The symbols move the elements like this.
z940 % z821
z940 + z383
z940 * z521
z940 & z592
z940 @ z258
z940 $ z307
z221 % z882
z221 + z242
z221 * z214
z221 & z521
z221 @ z478
z221 $ z592
z381 % z599
z381 + z478
z381 * z307
z381 & z801
z381 @ z38
z381 $ z682
z682 % z490
z682 + z994
z682 * z696
z682 & z837
z682 @ z568
z682 $ z945
z81 % z214
z81 + z62
z81 * z242
z81 & z383
z81 @ z821
z81 $ z986
z994 % z258
z994 + z592
z994 * z754
z994 & z599
z994 @ z682
z994 $ z304
z669 % z856
z669 + z202
z669 * z319
z669 & z820
z669 @ z737
z669 $ z81
z857 % z966
z857 + z38
z857 * z971
z857 & z622
z857 @ z132
z857 $ z785
z498 % z22
z498 + z470
z498 * z870
z498 & z341
z498 @ z72
z498 $ z472
z868 % z655
z868 + z307
z868 * z599
z868 & z304
z868 @ z971
z868 $ z276
z713 % z945
z713 + z490
z713 * z877
z713 & z568
z713 @ z950
z713 $ z223
z72 % z844
z72 + z498
z72 * z39
z72 & z544
z72 @ z494
z72 $ z719
z709 % z876
z709 + z79
z709 * z950
z709 & z514
z709 @ z106
z709 $ z620
z38 % z837
z38 + z381
z38 * z868
z38 & z877
z38 @ z857
z38 $ z568
z487 % z494
z487 + z544
z487 * z642
z487 & z595
z487 @ z62
z487 $ z601
z524 % z719
z524 + z844
z524 * z302
z524 & z494
z524 @ z601
z524 $ z34
z568 % z713
z568 + z682
z568 * z276
z568 & z966
z568 @ z785
z568 $ z673
z601 % z319
z601 + z524
z601 * z202
z601 & z751
z601 @ z591
z601 $ z18
z785 % z950
z785 + z568
z785 * z79
z785 & z621
z785 @ z502
z785 $ z111
z820 % z669
z820 + z194
z820 * z601
z820 & z242
z820 @ z882
z820 $ z383
z301 % z323
z301 + z111
z301 * z620
z301 & z73
z301 @ z199
z301 $ z39
z544 % z72
z544 + z341
z544 * z61
z544 & z162
z544 @ z487
z544 $ z524
z595 % z487
z595 + z162
z595 * z586
z595 & z202
z595 @ z856
z595 $ z751
z258 % z515
z258 + z940
z258 * z353
z258 & z994
z258 @ z490
z258 $ z868
z521 % z221
z521 + z18
z521 * z81
z521 & z90
z521 @ z353
z521 $ z733
z276 % z877
z276 + z696
z276 * z490
z276 & z475
z276 @ z79
z276 $ z857
z490 % z304
z490 + z258
z490 * z801
z490 & z682
z490 @ z713
z490 $ z971
z132 % z621
z132 + z857
z132 * z223
z132 & z876
z132 @ z620
z132 $ z502
z383 % z81
z383 + z856
z383 * z18
z383 & z737
z383 @ z940
z383 $ z723
z194 % z202
z194 + z706
z194 * z524
z194 & z49
z194 @ z820
z194 $ z856
z950 % z673
z950 + z713
z950 * z622
z950 & z785
z950 @ z158
z950 $ z769
z22 % z73
z22 + z502
z22 * z106
z22 & z498
z22 @ z844
z22 $ z199
z515 % z307
z515 + z821
z515 * z478
z515 & z258
z515 @ z304
z515 $ z655
z202 % z595
z202 + z302
z202 * z719
z202 & z194
z202 @ z669
z202 $ z62
z323 % z870
z323 + z769
z323 * z470
z323 & z301
z323 @ z61
z323 $ z277
z111 % z769
z111 + z673
z111 * z132
z111 & z158
z111 @ z301
z111 $ z870
z353 % z478
z353 + z521
z353 * z821
z353 & z754
z353 @ z801
z353 $ z599
z837 % z682
z837 + z599
z837 * z655
z837 & z38
z837 @ z966
z837 $ z713
z723 % z986
z723 + z214
z723 * z882
z723 & z821
z723 @ z307
z723 $ z754
z844 % z472
z844 + z22
z844 * z277
z844 & z72
z844 @ z524
z844 $ z586
z49 % z194
z49 + z642
z49 * z494
z49 & z34
z49 @ z242
z49 $ z669
z945 % z971
z945 + z304
z945 * z38
z945 & z713
z945 @ z673
z945 $ z656
z696 % z801
z696 + z754
z696 * z258
z696 & z655
z696 @ z276
z696 $ z38
z341 % z498
z341 + z620
z341 * z323
z341 & z459
z341 @ z544
z341 $ z844
z502 % z158
z502 + z785
z502 * z709
z502 & z470
z502 @ z22
z502 $ z301
z877 % z38
z877 + z801
z877 * z304
z877 & z276
z877 @ z622
z877 $ z966
z986 % z90
z986 + z591
z986 * z737
z986 & z723
z986 @ z192
z986 $ z353
z61 % z39
z61 + z323
z61 * z498
z61 & z199
z61 @ z642
z61 $ z302
z801 % z381
z801 + z353
z801 * z515
z801 & z696
z801 @ z877
z801 $ z837
z472 % z199
z472 + z73
z472 * z459
z472 & z844
z472 @ z719
z472 $ z642
z192 % z754
z192 + z986
z192 * z592
z192 & z307
z192 @ z655
z192 $ z801
z673 % z223
z673 + z945
z673 * z857
z673 & z950
z673 @ z111
z673 $ z514
z599 % z994
z599 + z733
z599 * z192
z599 & z381
z599 @ z837
z599 $ z490
z133 % z620
z133 + z876
z133 * z111
z133 & z106
z133 @ z459
z133 $ z498
z277 % z459
z277 + z106
z277 * z73
z277 & z39
z277 @ z302
z277 $ z544
z754 % z353
z754 + z90
z754 * z940
z754 & z192
z754 @ z696
z754 $ z381
z199 % z61
z199 + z301
z199 * z341
z199 & z472
z199 @ z586
z199 $ z706
z821 % z723
z821 + z81
z821 * z221
z821 & z940
z821 @ z515
z821 $ z192
z622 % z857
z622 + z877
z622 * z945
z622 & z79
z622 @ z876
z622 $ z621
z591 % z151
z591 + z601
z591 * z669
z591 & z214
z591 @ z986
z591 $ z521
z856 % z62
z856 + z595
z856 * z34
z856 & z669
z856 @ z383
z856 $ z214
z586 % z642
z586 + z199
z586 * z544
z586 & z719
z586 @ z34
z586 $ z194
z655 % z696
z655 + z192
z655 * z994
z655 & z868
z655 @ z475
z655 $ z877
z304 % z868
z304 + z515
z304 * z381
z304 & z490
z304 @ z945
z304 $ z475
z459 % z341
z459 + z133
z459 * z301
z459 & z277
z459 @ z162
z459 $ z72
z73 % z301
z73 + z158
z73 * z133
z73 & z22
z73 @ z472
z73 $ z61
z34 % z49
z34 + z586
z34 * z487
z34 & z319
z34 @ z18
z34 $ z820
z39 % z277
z39 + z870
z39 * z22
z39 & z61
z39 @ z706
z39 $ z162
z642 % z706
z642 + z61
z642 * z72
z642 & z586
z642 @ z49
z642 $ z202
z733 % z592
z733 + z882
z733 * z986
z733 & z478
z733 @ z599
z733 $ z258
z223 % z656
z223 + z971
z223 * z966
z223 & z673
z223 @ z769
z223 $ z709
z79 % z622
z79 + z276
z79 * z713
z79 & z656
z79 @ z709
z79 $ z132
z882 % z737
z882 + z820
z882 * z591
z882 & z221
z882 @ z733
z882 $ z940
z751 % z601
z751 + z494
z751 * z194
z751 & z62
z751 @ z214
z751 $ z151
z737 % z383
z737 + z669
z737 * z151
z737 & z882
z737 @ z592
z737 $ z821
z470 % z502
z470 + z621
z470 * z514
z470 & z620
z470 @ z498
z470 $ z73
z214 % z591
z214 + z751
z214 * z820
z214 & z81
z214 @ z723
z214 $ z90
z876 % z132
z876 + z622
z876 * z673
z876 & z709
z876 @ z133
z876 $ z470
z478 % z733
z478 + z221
z478 * z723
z478 & z353
z478 @ z381
z478 $ z994
z620 % z470
z620 + z132
z620 * z769
z620 & z133
z620 @ z341
z620 $ z22
z90 % z521
z90 + z151
z90 * z383
z90 & z986
z90 @ z754
z90 $ z478
z706 % z302
z706 + z39
z706 * z844
z706 & z642
z706 @ z194
z706 $ z595
z769 % z514
z769 + z223
z769 * z621
z769 & z111
z769 @ z323
z769 $ z106
z656 % z79
z656 + z475
z656 * z568
z656 & z223
z656 @ z514
z656 $ z876
z307 % z192
z307 + z723
z307 * z733
z307 & z515
z307 @ z868
z307 $ z696
z475 % z276
z475 + z655
z475 * z682
z475 & z971
z475 @ z656
z475 $ z622
z971 % z475
z971 + z868
z971 * z837
z971 & z945
z971 @ z223
z971 $ z79
z514 % z709
z514 + z656
z514 * z785
z514 & z769
z514 @ z870
z514 $ z133
z151 % z18
z151 + z319
z151 * z856
z151 & z591
z151 @ z90
z151 $ z221
z319 % z34
z319 + z719
z319 * z595
z319 & z601
z319 @ z151
z319 $ z242
z592 % z940
z592 + z737
z592 * z90
z592 & z733
z592 @ z994
z592 $ z515
z966 % z568
z966 + z837
z966 * z475
z966 & z857
z966 @ z621
z966 $ z950
z870 % z106
z870 + z514
z870 * z502
z870 & z323
z870 @ z39
z870 $ z459
z621 % z785
z621 + z966
z621 * z656
z621 & z132
z621 @ z470
z621 $ z158
z242 % z820
z242 + z49
z242 * z751
z242 & z18
z242 @ z221
z242 $ z737
z162 % z544
z162 + z459
z162 * z199
z162 & z302
z162 @ z595
z162 $ z494
z62 % z751
z62 + z487
z62 * z49
z62 & z856
z62 @ z81
z62 $ z591
z719 % z586
z719 + z472
z719 * z162
z719 & z524
z719 @ z319
z719 $ z49
z18 % z242
z18 + z34
z18 * z62
z18 & z151
z18 @ z521
z18 $ z882
z302 % z162
z302 + z277
z302 * z472
z302 & z706
z302 @ z202
z302 $ z487
z494 % z524
z494 + z72
z494 * z706
z494 & z487
z494 @ z751
z494 $ z319
z106 % z133
z106 + z709
z106 * z158
z106 & z870
z106 @ z277
z106 $ z341
z158 % z111
z158 + z950
z158 * z876
z158 & z502
z158 @ z73
z158 $ z323

The rows follow the links: the fewer symbols apart two elements are, the more alike their rows tend to be.

Each row is also shifted at random along 6 hidden directions that mean nothing.

Some elements, each with a row of numbers:
z696 [ -81   67  -80   88  -15  -22  -41    6   71   11   54   11   36  -93 -164  -44   54  -51  -62 -177   27  -42  -66   10  -14  -90  -41  -68  -22  -46  -83   82    8  -79 -126  -20  101 -118  -58  -94 -109   -5  160   76   40]
z719 [ 219  120  -80  159   40 -117   61  -44   56 -132  -75  -13   41 -209   17  -56    4   76  -59  107  -51   -8  -34   14   59 -146 -127  -61   76    1  -16   45   27   -8   63   45   -7   -3   10  -61  -16  -30   58   20  -11]
z837 [ -83  -11   -5  -39   45   17  -30   24   -8   45   17   -6  -45   56  -10   11  -26   32  -16  -13   58   -2   50   56  -16   44   63   34   -6   14   65   -8  -13   30  -29    0   34   44   -6   -1   12   42  -24  -40   17]
z622 [  85   44   -6  -85   47    2  -29  -62   40   -7   26  -18  -11    9   44  -26   -8   61    0  -73    2   25   21   84  -38  -13   28   -1    5    5  125  -25    8   38   -3   78   52   42   37  -26   32   -2  -58    4   93]
z754 [  42  -61   15  -63  -31   45   -3  -23  -16   29   33   12    0   98  -13   -9   42 -104    0 -104   29    1    3   24  -67   -5    6  -13  -89  -21  -93  -12    4    1  -19  -41   25  -30  -10  -41   15   22   32   59  -23]
z586 [-222   93   70   -3  -26  -33  -13   47  -40  -39   52   29  -56  -55   -6   10   93   54  -27    2  -57   77  133  132  113  -26    6 -173  156   47   54   73  -34   64  112   -1  -26  -38   37   57   -3   -2  -28  -70    5]
z151 [  19   14  -29  145   21   -9  -15   -9  -30   -4   25   31   35   43    5   15  -25   40  -72   64    4  -30  -23   -1   12  -44   45   21  -48   16   -2  -34   11   14   41   18  -85   56    5   29   49   53   21  -44  -49]
z383 [-191   50   19   99   23  -31  -16   24  -51  -30   25   64   37   -8    6   -8  -30   66  -63   48   -1  -29   -2   16   69  -38   70  -40   27   27   37  -18   -8   22   45  -26  -71   34   18   28   43   39   -6  -55  -43]
z62 [ 144  -92   16  -66  -49   42    0   26  -24   95   41  -14  -16   83   -8   59   10  -91   28  -43   38   28   56  -29  -33   58  -17   46  -69  -12  -57   -3   -7  -28   41   -2  -32   20   -7   21   22   52   19   30  -28]
z524 [ 363  -74   -2 -152  -43  -10   19   -7  -16   16  -54  -52   -1  -31   54   18   -7 -136  112   -6   24   83   63  -35    6   27 -139   52   -1  -34  -94   -8    7   12   61   16   21   31   -2  -31   36   10   19  104   27]
z132 [  90  -50  -36   48   30   68   33  -72   -2  -30  -71  -44  -21  169   57   18   35    4   49  147  -38  -26  -88   -5  -25   11   40   84 -121   11  -54  -65   62   42  -40    5  -31   36  -22   21   17  -50  -22  -32  -20]
z568 [ -65  -34   57 -117   12   20  -22    1  -18    7  -25    4   -8   39   74   -8  -69   12   39   -1   13    7   25   -9  -42   64   48   56   30    3   80  -61  -30   44  -13    9   20   44   35   10   49   -9 -104  -11   30]
z857 [  13   82   33 -137   35  -36  -26  -17   43    8   18   19   13  -70   40  -39  -60  105   -2 -111   14  -17   24   32  -23   18   63  -16   69   -4  200  -21  -28   -4  -33   43   75    8   68  -30   14  -30  -97    5   97]
z192 [-158   31   43  -10  -13   -1    6   22  -11    9   27   35  -37   46    6    0   61    1  -57  -28    7    3  101  115  -14  -34   41  -85   10   21    1   21  -30   34   36  -31   14  -22   42  -15   17   19  -10  -14  -45]
z258 [ -36  101  -75  108   12   14  -34 -107   22   37  104   60   75   92 -161  -46   59   55 -112 -228  -11 -173 -227  -42  -57  -49  167  -60 -186  -54    3    9   56 -108 -135  -70   14 -145  -26  -48  -55  -35   78   19   13]
z856 [  35  -14   12   58   -9  -20   31   41  -12   30  -15    9   -8    8   34   46  -19   19  -34  100   11   -8   72   -7    1    3   -3   26   -7   22    0   -4  -18  -12   72    7  -64   48   29   30   35   37  -12  -32  -77]
z620 [  15  113  -47   31   12  -74  -18   17   69    0   -9  -27  -28 -153  -81  -17   13   79  -42  -51  -26  -19   19   14    8   -9  -35  -52  104  -17   78   80  -23  -33  -33   35   68  -79    4  -15  -77  -48    6  -19   56]
z490 [-123  -75   23  -62  -15   26   -5   58  -33   58  -61   12    5   63    7   22  -67  -56   53   41   57  -49   -7  -92  -17   87   46  107  -34  -21  -39  -45  -22  -17  -79  -76   18    8  -15    1    5   -6  -19    8  -35]
z876 [  31   79  -36   67   74    5   35  -65   20  -25  -38  -13  -32  100   45    8   30  166  -26  124  -41  -73  -53   61   13   -4  125   12  -60   35  119  -32   45   23  -15   18  -21   28   32   24   13  -57  -74 -100   -4]
z221 [ 277  -23   -6 -111   48  -30    3  -20  -20   20   -4    5   35  -13   81  -15  -88   -2   25  -18   84   25   43   18    9   -5  -12   63  -24   -3   64  -54    9   16   53   25    5  123   27  -52   91   71  -16   53   32]
z769 [ 184  141  -45   61   89  -99   75  -30   65  -38 -142   -2    8  -75   83  -12  -79  241  -41  189  -20 -140  -43  -30   15    0   93   61   18   17  204  -40    9  -36  -28   20    9   31   76  -15   12  -97 -119  -83  -17]
z971 [-347  -53   76  -31  -17   20  -30   91  -23  -36  -19    8  -53  -41   21  -11  -18  -52   13   39    1   73  108   44   -6   25  -39  -24  137   26  -24   12  -67   76   -5  -16   32    1   -4   22  -13   17  -38  -31  -16]
z106 [  -3  -31   -3  -39  -45  -17   -4   41    9   21  -76  -43  -21  -60  -20   25  -27  -59   62   38  -20    8   14 -100  -14   74  -74   64   59  -31  -52   15  -27  -15  -22   -1   20  -45  -14   20  -34  -50  -13   17    8]
z820 [  -5  -86  133 -202 -114   -1    3  129  -60  130  -40   73   64   -9   41   56 -133  -81   95  -36   61  -61   47 -219   -1  154   60  106   24  -37   26  -62  -87  -97  -30 -102  -17  -20   54   41   29  -23  -88   56  -51]
z194 [ 115  -71   55 -172  -56  -16   50   61  -43   71  -56  -32  -51    8   78   66    1  -80   88   62   35   73  171   -3   25   78  -77   36   32    5  -30   10  -29   12  117  -11  -15   44   40   19   52   23  -40   35  -38]
z709 [ 110  -19   -6 -109   24   99  -26  -77  -25   91   52  -26  -54  249  -15   42   61   44   48  -70   -2  -39  -62   33  -30  103  175   41 -145    0   85  -44   54   15  -57   -7    3   -5   -7   50   12  -31  -65  -53   60]
z162 [ -29  -11  -29  195   10   62  -22  -68  -28 -100   62   -6    4   76  -38  -17   94  -11  -34   48  -93   41 -115   44   33  -76   -5  -71  -35   28 -103    8   59   60   26   23  -87  -13  -62   57  -18    7   60  -56  -12]

From each start, follow one symbol. Which element do you reach?
Answers are names.
start [ -73   11   35  -26  -10  -46   -4   45  -26  -21   -2   61   75 -109    1  -37  -76  -15    1  -39   35  -18  -19  -62   55  -20  -11  -17   57  -12    5   -7  -26  -34   -7  -53    5    1    4  -31    8   16   18   45   -6]
%	z737
start [-175  -17   54  -48  -89   11   14   24  -65   21   19   31   16   11  -72   15   54  -75   44  -71  -38  -23  -54  -98   53   58   12  -66    3  -29  -94   40   -2  -52    8 -112  -33 -125  -27   42  -42  -47   17   22  -34]
$	z601
start [-138  -80  -62  221   59   36    8  -26   -8 -109  -68  -37  -16   42   11  -30  -11  -40  -42  186  -21    7  -80    3  -53  -59  -63   62  -37   20 -156  -30   29   78  -27    4  -45   52  -75   -4    1   32   51  -46  -79]
+	z696
start [ 207   42  -96  183   97    7  -28 -112  -29   11   77   13   37  155    5   10  -12  115 -109   33   10  -66 -103   46  -14  -53  129   48 -168   16   64  -70   73   24   47   58 -114  104    2   23   94   82   13  -76  -14]
+	z601
start [ 134  -26   -9  -35   15  -20   28   27    4   10 -132  -58  -67   18   81   46  -31   13   55  185   -2   11   87   -7  -15   64  -31  101   35    9   11  -30  -18   51   23   26    4   53   27   22   29  -32  -75  -40  -23]
$	z301
start [ -69   17  -97  129   23   21  -35  -38   29   13   46   -6   21   43 -133  -25   44  -31  -60  -92   22  -60 -124   -2  -31  -51   20   -5 -112  -31  -91   28   43  -43 -115  -24   33  -62  -77  -47  -66   14  129   19   10]
@	z971
start [ -45  -34    2   38  -14   59   29  -60  -79   81   55   27   10  210  -47   52   37   37  -22  -15  -22 -110 -133 -100  -14   91  166   27 -185  -10   -5  -34   54  -66   17  -86 -125  -41  -14   83   24   -2  -30  -60  -80]
%	z34
start [ -59 -102   10  -52   27  108  -62  -60  -52   29   63  -17  -28  197   -9   -1    1  -54   23  -76   10   17  -69    6  -84   80   84   58 -100   -8  -21  -62   25   63  -43   -1  -16   24  -43   35   37   36  -36  -28   32]
%	z971
start [-105  -22   45  -22  -33   90  -76  -20  -72    6  149   -4  -66  141  -62   26  148  -57   15 -112  -54  120   44  137   53    8   30 -132   12   29  -47   43   21   92   69   12  -39  -35  -36   85   -4   42   26  -50   48]
+	z39
start [-141    8   63 -157   -3   14  -63   29    6   32   61   20  -18  -34  -16  -29  -30    7   14 -166   25   29   52   34  -33   54   43  -34   87   -7  111    8  -48   19  -44   10   80  -26   22   -6  -11    4  -65    8   85]
@	z950
start [-147  -15  -13   82  -27   -3    7   18  -16  -16  -78  -24  -20    0  -36   20    6  -12   16  103  -60  -43  -57 -107   -5   55  -10   40   19  -20  -76    7   -8   -3  -30  -36  -32  -73  -29   51  -41  -64  -15  -43  -42]
$	z498
start [-283 -163   78   93  -92  147  -33   20 -101  -63   44    3  -16  150  -31   27   99 -188   76   67  -96   95  -74  -45   36   19  -41  -34   -8   18 -257   -6   16   76    3  -59 -102  -53  -99  113  -33   -7   54  -29  -55]
*	z61
start [  27   34   19  -40   86    4   24  -62  -51    5   49   33  -19  119   71  -15   -1  123  -61    3   35  -25   22  117   10    2  140  -35  -67   43  144  -42   28   45   86  -14  -52   92   49    4   93   63  -83  -67  -25]
%	z723
